Here is a tiny trained network, its code and every weight. The questions are about switching its units off for an input and a class, where a switched-off unit gives its printed mean instead of its output.

import numpy as np


def w(rows, s, z=0):
    codes = np.array(rows[::2]) - 128.0
    scale = np.full(codes.shape[1], s)
    scale[-1] = z or s
    return codes * scale


def f(y):
    return np.maximum(y, 0)


def log_softmax(a):
    a = a - a.max(-1, keepdims=True)
    return a - np.log(np.exp(a).sum(-1, keepdims=True))


def net(x, mask):
    res = np.array(x, float).reshape(1, 4) / 4 @ E
    y = f(res @ A[0][:, :-1].T + A[0][:, -1])
    res = res + np.where(mask, y, B[0][:, -1]) @ B[0][:, :-1]
    return log_softmax(res[-1] @ U[:, :-1].T + U[:, -1])


A, B = {}, {}
E = w([
[161,219,147,112,35],'x0',
[204,71,61,114,68],'x1',
[193,206,109,249,171],'x2',
[69,159,2,80,125],'x3',
],0.011)
A[0] = w([
[191,130,84,158,141,120],'neuron 0',
[171,165,90,164,190,105],'neuron 1',
[140,126,121,120,102,105],'neuron 2',
[91,60,105,154,172,134],'neuron 3',
[142,64,194,158,114,127],'neuron 4',
[174,92,187,133,111,121],'neuron 5',
[193,122,191,109,118,124],'neuron 6',
[150,77,150,125,190,103],'neuron 7',
[103,92,81,148,170,110],'neuron 8',
[96,109,173,66,124,102],'neuron 9',
[82,154,159,132,174,110],'neuron 10',
[114,87,139,157,136,111],'neuron 11',
[74,151,161,145,164,119],'neuron 12',
[139,109,112,113,167,103],'neuron 13',
[107,134,104,177,114,128],'neuron 14',
[107,101,124,124,102,123],'neuron 15',
[125,85,118,123,197,157],'neuron 16',
[37,190,162,117,173,96],'neuron 17',
[181,165,128,135,156,115],'neuron 18',
[139,175,146,117,63,138],'neuron 19',
[105,130,131,137,127,196],'neuron 20',
[142,110,127,97,127,124],'neuron 21',
[196,37,78,155,108,129],'neuron 22',
[148,159,135,111,102,102],'neuron 23',
[138,134,96,200,151,121],'neuron 24',
[107,68,168,76,100,99],'neuron 25',
[159,148,97,225,152,100],'neuron 26',
[94,151,172,115,159,165],'neuron 27',
[105,74,145,138,203,139],'neuron 28',
[91,135,75,81,121,112],'neuron 29',
[131,63,84,157,171,96],'neuron 30',
[129,153,154,119,65,101],'neuron 31',
[112,85,147,74,125,102],'neuron 32',
[126,119,128,128,145,252],'neuron 33',
[157,64,178,143,157,123],'neuron 34',
[137,120,179,129,128,94],'neuron 35',
[85,82,144,112,66,132],'neuron 36',
[129,195,149,104,67,141],'neuron 37',
[170,53,76,129,110,102],'neuron 38',
[122,110,153,171,103,98],'neuron 39',
[114,99,129,85,104,128],'neuron 40',
[91,147,3,121,168,119],'neuron 41',
[192,119,99,107,77,126],'neuron 42',
[101,122,143,148,121,116],'neuron 43',
[85,169,54,108,117,103],'neuron 44',
[135,197,152,84,92,102],'neuron 45',
],0.016,0.014)
B[0] = w([
[137,113,128,119,157,190],'neuron 0',
[115,121,130,121,170,194],'neuron 1',
[134,131,117,145,135,144],'neuron 2',
[105,101,110,150,116,208],'neuron 3',
[126,184,143,125,115,199],'neuron 4',
[129,180,140,130,116,194],'neuron 5',
[119,173,144,131,115,194],'neuron 6',
[106,130,106,166,123,173],'neuron 7',
[104,125,105,158,119,187],'neuron 8',
[123,129,123,130,177,183],'neuron 9',
[170,130,121,152,137,169],'neuron 10',
[115,131,115,149,125,152],'neuron 11',
[170,132,120,145,135,173],'neuron 12',
[122,126,115,145,128,152],'neuron 13',
[123,121,135,117,139,158],'neuron 14',
[128,126,126,119,143,158],'neuron 15',
[108,97,115,131,109,204],'neuron 16',
[191,138,115,164,145,190],'neuron 17',
[116,132,124,118,150,170],'neuron 18',
[105,100,105,142,111,197],'neuron 19',
[127,107,145,82,103,184],'neuron 20',
[133,119,132,124,144,157],'neuron 21',
[185,120,122,137,119,231],'neuron 22',
[117,119,113,154,128,155],'neuron 23',
[115,120,128,110,157,189],'neuron 24',
[116,128,131,122,178,200],'neuron 25',
[112,129,131,115,179,208],'neuron 26',
[165,124,123,114,118,185],'neuron 27',
[111,107,114,151,116,203],'neuron 28',
[123,169,151,129,126,201],'neuron 29',
[115,116,105,165,121,190],'neuron 30',
[109,119,107,157,125,169],'neuron 31',
[119,123,127,127,171,185],'neuron 32',
[113,77,143,3,67,236],'neuron 33',
[119,174,145,127,111,191],'neuron 34',
[128,166,130,147,134,155],'neuron 35',
[120,119,128,105,161,196],'neuron 36',
[100,92,106,140,108,204],'neuron 37',
[176,124,112,153,135,207],'neuron 38',
[127,154,129,142,129,147],'neuron 39',
[125,122,133,113,158,186],'neuron 40',
[120,202,155,132,110,254],'neuron 41',
[170,114,119,143,120,202],'neuron 42',
[137,138,120,139,132,138],'neuron 43',
[125,188,144,141,120,207],'neuron 44',
[107,107,103,166,123,179],'neuron 45',
],0.061,0.016)
U = w([
[110,120,165,69,228,119],'0',
[112,203,190,113,104,122],'1',
[84,90,129,163,104,125],'2',
[249,111,151,125,142,113],'3',
[133,92,189,24,91,244],'4',
[121,104,200,140,120,99],'5',
[133,106,233,93,118,98],'6',
],0.013,0.011)

Each question gives the input, the list of numbers given to net, and the class t.
The units are the neurons (one row each of A and B). Each row of codes is followed by its name. A weight is (code - 128) times the scale printed after its matrix; where a second scale follows, it is the last column's (A, B and U).
mask holds one flag per neuron, in row order. A switched-off neuron (its flag False) gives its mean, the last column of its row in B, instead of its output. The means were averaged over made-up inputs and are rounded, as every weight is.
A unit's drop is (log p(t) with every unit on - log p(t) with that unit switched off) / (log p(t) with every unit on - log p(t) with every unit switched off).
The circuit of an input: a set's keep is (log p(t) with only the set's units on - log p(t) with every unit switched off) / (log p(t) with every unit on - log p(t) with every unit switched off). Starting from the 12 units with the biggest drops (on a tie, the unit counted first), units are removed one at a time, each time the one whose removal leaves the highest keep (on an exact tie, the one counted first), for as long as the keep stays at least 0.8.
circuit, biggest first: the units of the circuit, biggest drop first
most important unit: the unit with the biggest drop
k most important neurons: the k neurons with the biggest drops, biggest first
drop of u: that unit's drop, to one decimal
input [2,4,-4,-2], class 0: 3 most important neurons -> neuron 17; neuron 25; neuron 36
input [1,-7,-3,5], class 3: circuit, biggest first -> neuron 17
input [-8,-8,-2,8], class 1: 3 most important neurons -> neuron 41; neuron 44; neuron 29
input [-1,-8,6,-4], class 3: 3 most important neurons -> neuron 17; neuron 12; neuron 10
input [2,1,-3,1], class 4: 2 most important neurons -> neuron 26; neuron 1
input [2,-3,5,5], class 0: 2 most important neurons -> neuron 1; neuron 26
input [4,7,-7,-5], class 0: 2 most important neurons -> neuron 25; neuron 36
input [-1,-6,5,1], class 3: 3 most important neurons -> neuron 17; neuron 12; neuron 10
input [7,5,7,0], class 0: 3 most important neurons -> neuron 26; neuron 0; neuron 1
input [7,7,6,-4], class 2: 2 most important neurons -> neuron 19; neuron 37
input [-2,-8,8,-1], class 0: 3 most important neurons -> neuron 26; neuron 1; neuron 24
input [-1,6,5,-5], class 3: 3 most important neurons -> neuron 22; neuron 41; neuron 42
input [-5,-5,-3,0], class 2: 2 most important neurons -> neuron 28; neuron 22
input [8,-2,-1,6], class 2: circuit, biggest first -> neuron 37
input [8,-7,-4,-3], class 2: 2 most important neurons -> neuron 37; neuron 45
input [3,8,-5,-6], class 3: 2 most important neurons -> neuron 22; neuron 42
input [-5,-2,4,-1], class 2: drop of neuron 25 -> 0.1
input [-3,6,-4,4], class 3: drop of neuron 38 -> 0.4
input [-8,-8,5,8], class 1: drop of neuron 45 -> 0.3
input [-1,0,7,-6], class 0: drop of neuron 26 -> 1.0
input [-6,3,7,-5], class 0: most important unit -> neuron 26
